(in the rows, 128 means zero)
Facts:
drutosa β skarupim ruplum giklal
fopamin β dofam staplol zove
stafutre β sugrol trebe brodrar rubre fupar boflon
steten β kesu bavel
mito β bruflumo flomol sugrol verus
sodestuk β lodrim foflar plobrotek flete vezam guflor
brusar β daplos gabes trotu verus guflor
vanadrok β bogil nofum debre
draskar β skaburur fleklur
plufliza β kesu plono trebe skapur
boflinem β ripem gumin vaflum
stisun β foplo trunen
lukles β traru
stofo β toplem
noklim β staplol musi
niklom β ritros gumin trome tizes plodu rustim traru
dorezim β foplo drebom
skurir β bogil paflol tiklem natok
brapam β briflado fikel
kipli β plobrotek bise skeskem
vogril β plono bavel luplu sizotror soskas
tetredos β zoflekel tizes zepigok tiklem
vuklur β gobra
tatun β segron pleplom skaburur klali giklal
drobun β tizes
dibron β skarupim flomol tizes satrak vetrim
musten β ritros flomol vetrim
pudriste β driva gegru
tratres β rustim tradrek boflon
timi β soskas suzus gima
tabre β zoflekel lotover toplem lodrim stepo nofum zadroklo trotu donun podam
brifun β gagril pubra skapur
legon β bifigro toplem flete
febok β bogil ripem gobra tizes satridran volil
zaflasor β satrak dresan trunen drebom
pligrelol β kesu paflol flomol tiklem gegru klonuba
sugren β fikel ripem stepo zadroklo
gada β plobrotek
trorusku β ritros zepigok tunek
plofuran β satridran soskas
radre β foplo skapur traru
vuzes β peval drarigi bise
braklas β flitik tizes morus rubam
klodas β kubru boflon
vaskon β natok lustevum grodrotuk
flages β ripem gobra trotu
boniflel β skarupim toplem peval luplu
lastenor β flomol
grabro β drofu pluda sugrol peval lodrim
volon β dofam
risum β kledel brosem podam
gane β grevir draskir
bribek β bruflumo dedreklor driva natok
plima β trome rustim
droskor β gumin
stogol β brosem verus
gadril β zusum pleplom rubre guflor podam
kletro β bifigro tunek
pleme β lotover trebe nofum
pladrol β foplo gagril peval tizes
vaflum χ [pligrelol stepo dedreklor]
brodrar χ [kletro vele]
kemipi χ [brosem stepo draskir]
gagril χ [segron satrak]
gima χ [kligul]
mito χ [dareklo]
doskabram χ [tizes plotrar lustevum gegru]
grevir χ [sodestuk dareklo tradrek]
paflol χ [droskor volon drutosa drebom]
suzus χ [segron fleklur skurir vele]
vanadrok χ [flomol satrak tradrek]
draskar χ [gumin]
dofa χ [foplo braplu vezam]
boflinem χ [tradrek]
pokik χ [plubo tizes verus rubam]
stofo χ [velak bavel legon]
flimo χ [debre]
trotu χ [drofu piflostu]
dorezim χ [seplazam]
lotover χ [daplos braplu draskir podam]
bifigro χ [lastenor bribek lukles]
vogril χ [brifun]
zoflekel χ [plodu rubre]
giklal χ [zusum]
musten χ [brusar verus gegru]
pudriste χ [ripem plono]
tratres χ [vaskon]
nopi χ [ritros steten sodestuk drogras boflon]
tabre χ [lastenor plodu]
flete χ [trebe kligul nadra]
memom χ [luplu braklas]
dofam χ [verus]
sizotror χ [volon]
ruplum χ [seplazam plodu]
soskas χ [pligrelol plobrotek fleklur stafutre]
zaflasor χ [gumin rubre skeskem drebom]
zepigok χ [sodestuk]
sugren χ [foflar baple]
gada χ [foplo steten brusar]
traru χ [ritros toplem plima trunen]
trorusku χ [pumo]
grodrotuk χ [skarupim plobrotek]
radre χ [kipli]
dresan χ [gegru]
staplol χ [satridran]
peval χ [bogil]
ruvol χ [seplazam kletro]
flitik χ [plotrar drogras skeskem]
volil χ [klodas dareklo nadra]
fupar χ [lagur kubru]
natok χ [gumin guflor]
lodrim χ [drebom]
gadril χ [segron steten lustevum]
pleme χ [grabro klali]
klonuba χ [legon satridran]
ξ 484 <- drutosa gagril brusar velak draskar rosku lukles kubru kesu bruflumo dibron ritros plobrotek trunen legon drogras peval dareklo fupar lastenor risum gabes pleme
ξ 384 <- fopamin rubre tunek bise mito flimo niklom vuklur podam nadra plodu gumin luplu pudriste pligrelol skapur drarigi plofuran zove vuzes debre verus boniflel natok bribek
ξ 488 <- donun ripem vaflum vezam gegru kemipi foflar gima doskabram grevir dofa pokik plono skaburur skeskem trotu guflor dorezim brapam bifigro tetredos rubam vetrim drobun daplos musten tratres timi nopi flete soskas boflon febok pubra traru satridran morus vaskon flages ruvol draskir zusum grabro nofum volon bavel bogil drofu gadril skarupim pladrol flomol
ξ 191 <- pluda steten brodrar braplu satrak plufliza boflinem stisun skurir vele lotover rustim tatun giklal tizes brifun stepo zepigok radre braklas staplol plubo trome lodrim dedreklor klonuba
ξ 185 <- stafutre briflado kledel lagur foplo tiklem sodestuk baple paflol zadroklo suzus vanadrok klali piflostu stofo brosem noklim pumo seplazam kipli tradrek vogril trebe zoflekel drebom musi segron sugrol tabre fikel memom dofam sizotror ruplum kligul zaflasor sugren gada trorusku grodrotuk pleplom dresan driva klodas gobra flitik volil gane lustevum plima droskor stogol kletro fleklur toplem plotrar
Ψ g <- drutosa vaflum steten gima velak suzus tradrek bifigro pudriste satridran bogil bribek
Ψ a <- fopamin donun gegru kemipi tunek foflar gagril doskabram grevir paflol draskar dofa piflostu stisun lukles pokik stofo kipli vele tetredos vuklur trebe zoflekel tatun drebom giklal daplos gumin tizes fikel sizotror ruplum boflon febok pligrelol sugren gada trorusku zove drogras gobra vaskon ruvol draskir zusum grabro volon bavel risum gabes stogol gadril toplem klonuba
Ψ c <- pluda lagur tiklem mito sodestuk brusar rosku brosem seplazam guflor lotover vogril drobun plodu dibron nopi sugrol tabre dofam plobrotek kligul legon pubra skapur plofuran vuzes flages flitik volil verus natok skarupim flomol plotrar
Ψ b <- ripem stafutre briflado kledel satrak zadroklo vanadrok plono flimo kubru niklom skeskem brapam bruflumo vetrim nadra segron musten tratres timi flete soskas zepigok grodrotuk radre dresan klodas staplol peval boniflel lastenor lustevum lodrim
Ψ e <- rubre baple plufliza boflinem noklim rubam podam luplu memom stepo traru fupar nofum drofu kletro pleme
Ψ d <- brodrar vezam foplo skaburur pumo trotu dorezim rustim kesu musi ritros brifun zaflasor drarigi morus pleplom driva plubo gane droskor fleklur dedreklor
Ψ f <- braplu bise klali skurir trunen braklas debre dareklo trome plima pladrol

Known rows:
plobrotek: [113 165 178 145 126 147 145 119 113 167 115 125 191  67 144 151 112  82
 156  96 163 183 138 106 115 124 142 130 128  88 110]
soskas: [ 56 135 135 131 139 141 128  84 107 162 104 122 153  70 136 117 129  85
 134 116 116 134 142 123 158 107 109 118 115 152 155]
niklom: [118 132 130 200  94 129 146 125 153 162 129 130 193  94 127 105 131 137
 151 108 170 105 105  94 107 131 111 153  93 152 163]
traru: [ 72 176 131 142  68 134 130  98 112 173 121 117 138  69 156 132 131 139
 118  62 121 133 108 153 158 109 108 119 130 158 169]
tizes: [129 200 148 167  66 177 109 140 164 186 171 138 194  52 170  99 110 186
 103  53 134 156 100  68 123  90 115 176  71 136 135]
draskir: [125 160 173 154 133 163 125 120 136 174 127 138 200  46 153 147 134  93
 147  78 144 187 133  81 127 103 131 118 113  94 122]
dofam: [ 71 170 152 135  98 150 140  92 120 185 118 124 159  64 172 137 124 115
 119 107 130 153 115 130 141  93 126 148 168 143 128]
sugrol: [ 86 158 142 178 125 151 158  86 132 165 119 109 196  73 165 158 120  98
 145  94 131 156 119 119 116 105 136 125 137 127 126]
stisun: [136 123 147 172  75 118 142 134 154 158 149 150 177  88 139 140 157 125
 136  85 155 119 112 101 115 130 119 112 132 123 172]
pleme: [109 126 135 176  83 127 145 108 118 159 107 112 155  66 114 173 141  90
 157 102 165 113 109 166 139 155 144 111 142 135 175]
gobra: [107 142 157 173 110 134 140  92 148 152 140 128 176  71 156 151 150 117
 138  65 125 157 114 109 114 100 124 121 137 122 136]
plono: [ 85 150 166 169 150 129 155 110 120 177 132 118 210  85 154 143 120 104
 147  91 151 158 118  97 121 126 131 107 105 125 118]
drarigi: [100 151 147 161 113 146 157  96 132 148 119 126 181  92 183 153 125  96
 141  79 126 160 119 116 110 111 132 132 132 114 130]
guflor: [ 82 164 157 164 103 130 164 118 130 191 158 110 202  96 189 175 113 126
 124  81 150 164  94 125 103 135 148 120 145 135 107]
luplu: [105 182 161 182 117 136 156 106 125 166 120 110 202  62 141 172 115 111
 162  59 149 167 104 136 128 118 134 103 132 108 127]
draskar: [ 96 103 145 171  68 125 130 119 147 184 157 120 161  94 154 176 145 128
 113  98 144 118  81 152 115 145 168 141 146 159 143]
ripem: [ 92 151 165 167 136 117 157 114 131 174 129 119 207  96 146 139 118 116
 141  79 152 158 123  96 115 124 116 113 102 126 122]

Rows:
No name comes twice in this set of rows, the named rows included.
[ 98 181 169 184 102 131 164 116 138 185 151 111 221 103 192 165 101 140
 129  68 150 169  88 112  92 117 149 136 131 130  95]	plodu
[114 109 134 181  90 130 146  95 152 158 130 134 151  80 128 157 167  97
 144 102 140 102 110 130 118 125 137 121 158 133 163]	sugren
[ 55 170 131 108  80 163 125  90 111 194 123 125 131  71 174 127 122 121
 102 111 111 142 114 143 158 105 131 151 149 164 146]	nopi
[108  88 129 184  93 127 151  91 150 154 125 132 156  76 130 168 172  73
 147 118 136 103 112 143 124 127 146 111 175 139 171]	stofo
[111 196 166 159 120 154 154 125 119 175 114 126 208  33 135 153 124 100
 162  66 156 175 135 105 145 112 120 100 127  81 140]	stepo
[138 119 159 180  76 116 137 141 160 168 151 132 182  98 136 166 144 139
 136  74 168 139  89 111  90 147 150 134 126 131 138]	lukles
[106 147 147 152 116 159 140  99 127 150 120 117 176  97 175 166 117  87
 139  84 133 162 119 129 103 126 150 142 122 117 122]	kesu
[133 139 101 207  84 199 132 119 163 160 116 108 192  70 142 138  97 110
 153 113 150 107 107 116 105 145 154 184  84 144 163]	dibron
[ 84 127 116 177  35 131 151  98 153 176 158 120 144 117 185 153 141 143
 105 112 134  96  78 153 103 129 151 160 176 177 158]	zaflasor
[ 76 127 149 159 129 123 137  88 121 155 118 111 168  96 141 138 123 108
 134  84 135 139 121 130 120 127 116 131 102 148 133]	peval
[ 98 183 162 134  94 162 145 127 128 188 145 137 185  70 194 144 110 117
 113  92 136 171 116  98 128 105 139 147 147 118 122]	plubo
[133 127 161 185  86 123 141 149 160 206 166 134 203  87 153 187 142 134
 128  91 171 141  81 109  99 148 174 128 150 131 124]	volon
[101 129 129 184  90 134 165 101 139 157 117 124 171  85 143 154 142  93
 155 130 150 113 109 130 109 123 138 134 159 132 157]	vogril
[106 176 166 145 129 176 156 135 137 178 112 136 199  53 159 131 116 113
 136  93 146 180 135  85 135 119 111 124 129 110 111]	braplu

The same things again, as new rows of numbers:
Known rows:
sizotror: [166  95 161  94 155 126 111 127 158 106  95 135 147 150 100 139 122 125
 114 108 150 106  77 139 185  91  72 103 154 110 159 141 117  88 116 104
 103 130  94 117 166 114 117 140 139  96  79 117 133 136  99  55 154]
drutosa: [156 156  54 144 137 112 141 120 132 142 126 129 151 109 123 121 111 136
 157  96 124 121 113 107  85 153 147 115 141 121 118 121 130 101 121  49
 115 146  93 146 172 127 117  78 121 126 156 143 132  97 116 124 102]
giklal: [157 105 150 105 157 141 123 141 158 107 101 168 149 173 139 134 113 128
 117 102 131  92  95 131 167 105  78  86 159 114 184 141 138 101  91 109
 101 114  84 107 169 120 112 136 143  78  63 108 117 151 110  75 165]
brifun: [167 142  96 136 118 127 119 132  94 160 212  97 139  77  83  83 133 129
 157 117 133  94  86  90  93 156 148 127 123 122 124 139 122 102 128  74
 135 159  84 131 138 145 110  91 128 134 163 106  97 127 137 166 127]
skapur: [127 100 158 131 116 131 147  97 101 121 186 120  94 114  95  72 156 123
 110 131 123 117  87 153 143 126 116 155 167 130 100 146 159 155 119 138
 147 127 154 144 145 123 114 155 114 107 128  80 140 145 141 149 131]
rubre: [106 133  89 143 149 147 149  69 151 110 146 164 133 148 159 125 108 127
 130 106  95 138 125 138 132 126 125 125 174 144 105 123 149 150 114  88
 116 112 156 158 207 102 110 122 138 107 111 120 152 149 122 116 125]
briflado: [128 115 140 126 119 111 145 118 116 120 151 142  93 109 136 129 133 128
 111 126 134 125 133 127 137 110 131 118 161 130 110 130 144 128 137 140
 135 114 139 146 152 118 112 118 137 116 134 109 130 146 142 133 115]
droskor: [150 133 106 121 115 124 127 122  98 141 186  86 128  81  73 100 140 130
 143 125 124 117  91 106 104 146 139 132 119 113 131 125 116 100 130  82
 139 142 107 147 144 131 107 102 130 142 170 119 123 136 129 154 111]
brusar: [126 125 135 158 109  93 105 146  94 141 164 146 147 109 178 136 133 128
 102 128 130 130 119 124 127 142 160 112 156 135 101 149 100 150 189 126
 122 123  69 156 132 130 140  97 167 140 182 134  89 140 144 150 127]
trotu: [110 101 150  82 123 167  94 100 150 108  95  94 164 152  73 146 134 150
 140 124  92 109  78 141 193 115  59 103 121  98 217 140 111  83 122 103
 122 107 107 173 181 123  68 134 175 139 117 101 137 200 107  89 165]
daplos: [ 98 125 107 143 125 120 150 100 141 117 105 133 122 140 148 147 124 129
 123 110 113 142 132 146 137 118 129 119 165 131 109 121 133 145 138 120
 133 112 148 163 173 108 106 122 140 125 150 134 151 137 128 102  90]
pligrelol: [159 139  96 170 122 101 120 103 115 140 151 136 163 130 129  91 138 118
 146 121 144 141  78 157 110 145 151 160 167 134  71 144  99 135 143  75
 119 155  99 133 129 124 158 131 123 125 155 136 124  89 125 127 100]
trunen: [152 126 101 115 128 151 166 131  98 128 131 149 113 112  47  70 126 105
 106 110 145  97 129 125 115 125 115 114 143 122 146 109 131 107 115 137
 132 139 142 126 131 103  89 140  88 137 145  77 138 127 141 134 132]
bogil: [106 141  84 119 143 146 163  82 148 112  98 102 129 131  74 104 131 134
 152 106 125 136 109 125 123 124  91 134 148 111 129 117 135 108 106  78
 144 148 174 153 200  96  79 129 108 132 143 124 167 126 103 102  81]
flimo: [152  77 155  91 125 128  85 128 149 123 127 154 154 152 117 101 121 118
 118 134 121 106  64 179 167  88 114 130 157 123 170 155 147 114 107  92
  97 108  77 138 123 136 137 123 168  95  92 105 129 132 128  82 179]
tizes: [113 124 143 137 153 139 173 111 110 107 158 141 108 124 102  81 145 127
  99  98 157 105 108  94 146 141  73 122 167 129 109 133 138 135 111 136
 139 163 155 101 203 107  85 160  70  82 111  90 135 126 111 127 112]
vetrim: [122 110 146 123 128 121 148  97 121 111 166 115  95 118  98  99 156 124
 108 135 141 140 104 152 148 104 110 153 160 125 106 124 136 134 132 132
 148 134 169 153 145 108 115 156 115 123 143 105 145 143 120 116 108]

Rows:
No name comes twice in this set of rows, the named rows included.
[137 116 105  96 162 158 113  99 181 110  54 112 175 159  84 152 110 132
 155 110 112 115  79 151 176  99  71 105 132 106 195 122 121  78  91  63
 110 119 115 149 197 106 102 142 153 135 100 129 154 146  86  50 140]	bifigro
[169 101 158  91 105 110  80 113 121 148 135 148 173 174 148 116 147 145
 139 149 165 120  37 240 140  82 115 104 163  97 176 183  64 126 115  90
  94  96  44 135 101 153 146 170 191 126 107 151  91 166 134 119 133]	mito
[148  69 167 112 138  90  52 120 117 110 119 111 184 139  82  99 125 109
 104 121 158 128  57 142 210  84 114 162 139 116 134 155  90  97 190  69
  96 156  61 119 141 113 163 124 163 135 154 124 104 113  93  56 168]	musten
[124 120 156 143 118 129 148 137  92 126 184 153 104 110 155 119 138 131
 105 122 125 110 126 117 131 139 114  98 160 133 121 138 137 149 138 153
 136 115 121 143 152 121 104 133 133 108 124  97 109 171 146 161 128]	pluda
[171  71 171  77 149 137 120 170 145 111 137 164 119 138 120 113 108 115
 102 116 135  73  92 132 165  76 113 101 149 124 188 142 195  89  82 111
  99  93  76 111 136 145 121 116 153  77  60  75 120 134 133  75 198]	staplol
[169  96 131 114 149 109  86 153 167 125 101 151 179 155 148 150 107 115
 122 105 125 110  86 125 164 100 120 102 146 134 156 146 133  82 127  78
  90 124  42 114 148 127 144  94 174  95  96 128 116 107 109  57 169]	draskar
[129 124 111 107 120 135 137 102 114 124 160  79 110  87  41  89 144 132
 142 132 110 114  89 126 128 122 128 148 122 111 146 129 148 110 111  86
 153 127 154 161 148 126  98 116 120 146 167 101 147 149 125 143 107]	morus
[108 103 134 130 119 113 139 124 134 124 145 136  99 116 126 128 130 117
 104 129 115 143 133 139 148 105 142 132 162 132 119 121 152 149 145 130
 134 107 148 173 144 116 114 108 149 131 154 118 146 146 138 116 117]	skeskem
[147  66 186  87 150 119  97 138 129 107 135 122 142 148  78  96 128 110
  88 114 157  99  69 117 212  82  88 135 145 116 156 148 131 100 137 102
 102 139  94 106 158 113 130 126 144 104 107  91 114 125  99  62 181]	dresan
[170 125 117 163 113  98 112 110  95 149 201 127 143 104 127  75 142 114
 134 132 150 134  72 159 121 144 168 166 160 130  70 153 109 146 154  83
 126 157 103 132 108 129 164 133 134 126 164 137 113 102 139 146 109]	niklom
[155 123 123 129 109  88 132 131 110 140 166 141 109 105 145 124 135 127
 121 126 146 126 112 149 115 116 154 117 158 124 109 135 122 137 141 118
 126 122 113 144 122 128 135 105 150 128 155 138 118 129 138 132  96]	klodas
[168 134  90 129 118 122 137 135 105 153 134 135 141  99  56  81 127 112
 124 112 153 111 120 138 108 140 150 129 140 129 130 112  81 117 144 107
 118 145 110 136 105 119 119 126 110 163 187 109 122 114 142 129 107]	plima
[189 110 139 118 140 108  92 135 152 124 117 137 178 131 116 132 119 129
 133 111 170 112  66 152 173  94  97 118 144 113 149 142  66  85 139  71
  96 140  72 108 134 125 158 144 156 123 109 148 108 112 101  69 142]	trorusku
[132 104 122 119 113 115 142 123 119 138 159 153 112 126 139  84 132 121
 117 134 128 129 104 167 113 112 164 138 174 131 116 142 175 148 105 105
 126 104 126 155 122 132 133 113 135 107 133 113 143 123 155 137 121]	nadra
[147 151  53 150 135 124 127  94 129 142 141 122 169 126 105 102 115 127
 183 101 123 130  96 139  91 153 156 145 145 130 104 133 126 113 117  36
 121 148  99 145 163 128 130  95 127 131 160 151 135  93 122 130  97]	bribek

